Below is a small trained network, with its code and all its weights. Each question gives an input and a target symbol and asks what happens when units are switched off, that is, made to give their printed mean instead of their output.

import numpy as np


def w(rows, s, z=0):
    codes = np.array(rows[::2]) - 128.0
    scale = np.full(codes.shape[1], s)
    scale[-1] = z or s
    return codes * scale


def f(y):
    return np.maximum(y, 0)


def softmax(a):
    e = np.exp(a - a.max(-1, keepdims=True))
    return e / e.sum(-1, keepdims=True)


def log_softmax(a):
    a = a - a.max(-1, keepdims=True)
    return a - np.log(np.exp(a).sum(-1, keepdims=True))


def net(x, mask):
    ids = ['βεζημπσψω'.index(c) for c in x.split()]
    T = len(ids)
    res = E[ids] + P[:T]
    q, k, v = (res @ M[0].T for M in (Q, K, V))
    z = softmax(np.where(np.tri(T) > 0, q @ k.T / 3**0.5, -1e9)) @ v
    res = res + np.where(mask[0], z, O[0][:, -1]) @ O[0][:, :-1]
    y = f(res @ A[0][:, :-1].T + A[0][:, -1])
    res = res + np.where(mask[1:13], y, B[0][:, -1]) @ B[0][:, :-1]
    return log_softmax(res[-1] @ U[:, :-1].T + U[:, -1])


Q, K, V, O, A, B = {}, {}, {}, {}, {}, {}
E = w([
[103,202,155,68,198],'β',
[115,92,133,160,59],'ε',
[130,100,170,162,66],'ζ',
[103,103,81,127,61],'η',
[66,85,66,119,90],'μ',
[251,89,167,140,161],'π',
[95,70,146,134,141],'σ',
[196,137,25,62,78],'ψ',
[229,146,243,88,140],'ω',
],0.018)
P = w([
[118,38,151,103,2],'0',
[117,45,171,92,37],'1',
[121,52,190,84,80],'2',
[118,62,194,89,116],'3',
[114,76,198,85,144],'4',
[111,95,208,83,171],'5',
[108,113,196,76,183],'6',
[107,140,185,62,188],'7',
],0.0088)
Q[0] = w([
[110,107,183,76,111],'head 0',
[95,109,119,127,155],'head 0',
[100,203,63,255,113],'head 0',
],0.028)
K[0] = w([
[121,174,96,167,199],'head 0',
[163,149,117,169,123],'head 0',
[154,5,130,146,71],'head 0',
],0.024)
V[0] = w([
[37,90,135,170,129],'head 0',
[134,5,79,136,206],'head 0',
[42,142,25,74,122],'head 0',
],0.016)
O[0] = w([
[90,203,122,144,93,6],'head 0',
[147,51,68,236,107,115],'head 0',
[5,79,90,143,164,126],'head 0',
],0.015,0.013)
A[0] = w([
[133,189,125,94,178,106],'neuron 0',
[132,175,54,138,56,33],'neuron 1',
[23,135,184,105,128,108],'neuron 2',
[159,165,184,117,110,105],'neuron 3',
[182,97,52,174,128,253],'neuron 4',
[75,84,90,135,42,185],'neuron 5',
[105,216,58,208,122,112],'neuron 6',
[92,108,108,127,216,94],'neuron 7',
[206,79,146,71,130,67],'neuron 8',
[122,206,78,135,114,142],'neuron 9',
[157,210,2,125,232,86],'neuron 10',
[73,152,172,78,37,119],'neuron 11',
],0.0096,0.0049)
B[0] = w([
[115,95,167,210,139,157],'neuron 0',
[198,126,120,98,19,135],'neuron 1',
[109,135,20,95,121,159],'neuron 2',
[91,76,170,140,97,199],'neuron 3',
[59,120,221,161,107,193],'neuron 4',
[191,142,146,187,193,203],'neuron 5',
[102,250,119,157,150,137],'neuron 6',
[116,163,235,172,120,187],'neuron 7',
[65,153,12,103,145,251],'neuron 8',
[178,74,126,152,95,131],'neuron 9',
[249,70,90,230,51,135],'neuron 10',
[213,148,100,122,174,152],'neuron 11',
],0.012,0.024)
U = w([
[115,183,130,99,254,120],'β',
[52,98,59,119,113,191],'ε',
[144,118,76,177,180,103],'ζ',
[163,89,90,189,119,55],'η',
[41,168,80,206,109,12],'μ',
[77,29,112,195,144,185],'π',
[142,73,212,103,79,129],'σ',
[24,99,90,207,13,4],'ψ',
[24,191,147,202,28,183],'ω',
],0.0079,0.0042)

Each question gives the input, a string of symbols that net reads in full, and the target symbol t.
The units are the heads (3 rows each of Q, K, V and O) and the neurons (one row each of A and B). Each row of codes is followed by its name. A weight is (code - 128) times the scale printed after its matrix; where a second scale follows, it is the last column's (O, A, B and U).
mask holds one flag per unit, heads first, then neurons. A switched-off unit (its flag False) gives its mean, the last column of its rows in O or B, instead of its output. The means were averaged over made-up inputs and are rounded, as every weight is.
A unit's drop is (log p(t) with every unit on - log p(t) with that unit switched off) / (log p(t) with every unit on - log p(t) with every unit switched off).
The circuit of an input: a set's keep is (log p(t) with only the set's units on - log p(t) with every unit switched off) / (log p(t) with every unit on - log p(t) with every unit switched off). Starting from the 12 units with the biggest drops (on a tie, the unit counted first), units are removed one at a time, each time the one whose removal leaves the highest keep (on an exact tie, the one counted first), for as long as the keep stays at least 0.8.
circuit, biggest first: the units of the circuit, biggest drop first
unit that matters most: the unit with the biggest drop
top k neurons: the k neurons with the biggest drops, biggest first
input μ ψ ζ ω ζ η, target ε: circuit, biggest first -> [neuron 8; head 0; neuron 5; neuron 7]
input ω ψ ε, target ε: circuit, biggest first -> [head 0; neuron 5; neuron 7; neuron 8]
input ψ ω ζ ζ σ η, target ω: circuit, biggest first -> [head 0; neuron 8]
input β ω ζ μ, target β: circuit, biggest first -> [head 0; neuron 11]
input ψ ζ π σ, target ω: circuit, biggest first -> [head 0; neuron 4]
input ζ ψ ω ω ε, target ε: unit that matters most -> neuron 8
input ζ ψ ψ ζ π σ ω ψ, target ε: circuit, biggest first -> [neuron 8; head 0; neuron 5; neuron 3]
input η ε ψ ψ π π ζ π, target ψ: circuit, biggest first -> [neuron 8; head 0; neuron 4; neuron 5]
input ζ ψ ζ π σ σ μ, target ω: top 3 neurons -> [neuron 6; neuron 8; neuron 4]
input ψ ψ ζ ε ζ ε, target σ: top 2 neurons -> [neuron 8; neuron 2]
input ω β ψ ω σ ψ π, target β: top 3 neurons -> [neuron 4; neuron 3; neuron 10]
input ε μ ζ, target μ: top 3 neurons -> [neuron 6; neuron 5; neuron 2]
input ζ β ζ ψ, target β: top 4 neurons -> [neuron 11; neuron 3; neuron 8; neuron 4]
input ζ ζ σ μ, target ω: top 2 neurons -> [neuron 8; neuron 6]
input ψ ψ ε ψ β ω ζ ψ, target η: circuit, biggest first -> [neuron 10; head 0; neuron 8; neuron 4]
input ζ ψ ψ ω ψ, target ε: circuit, biggest first -> [neuron 8; head 0; neuron 5]
input ζ ψ ψ β ζ ψ π μ, target β: top 3 neurons -> [neuron 8; neuron 3; neuron 11]
input ψ η ε σ ζ σ ζ, target ω: circuit, biggest first -> [head 0; neuron 6]
input ψ ζ ψ π ζ ε, target ψ: circuit, biggest first -> [head 0; neuron 5]
input ε ψ ω ψ μ, target ε: top 2 neurons -> [neuron 5; neuron 7]
input ψ ψ ψ β β β ψ σ, target β: top 4 neurons -> [neuron 3; neuron 8; neuron 4; neuron 11]
input ω η ζ, target ε: top 4 neurons -> [neuron 8; neuron 3; neuron 5; neuron 7]
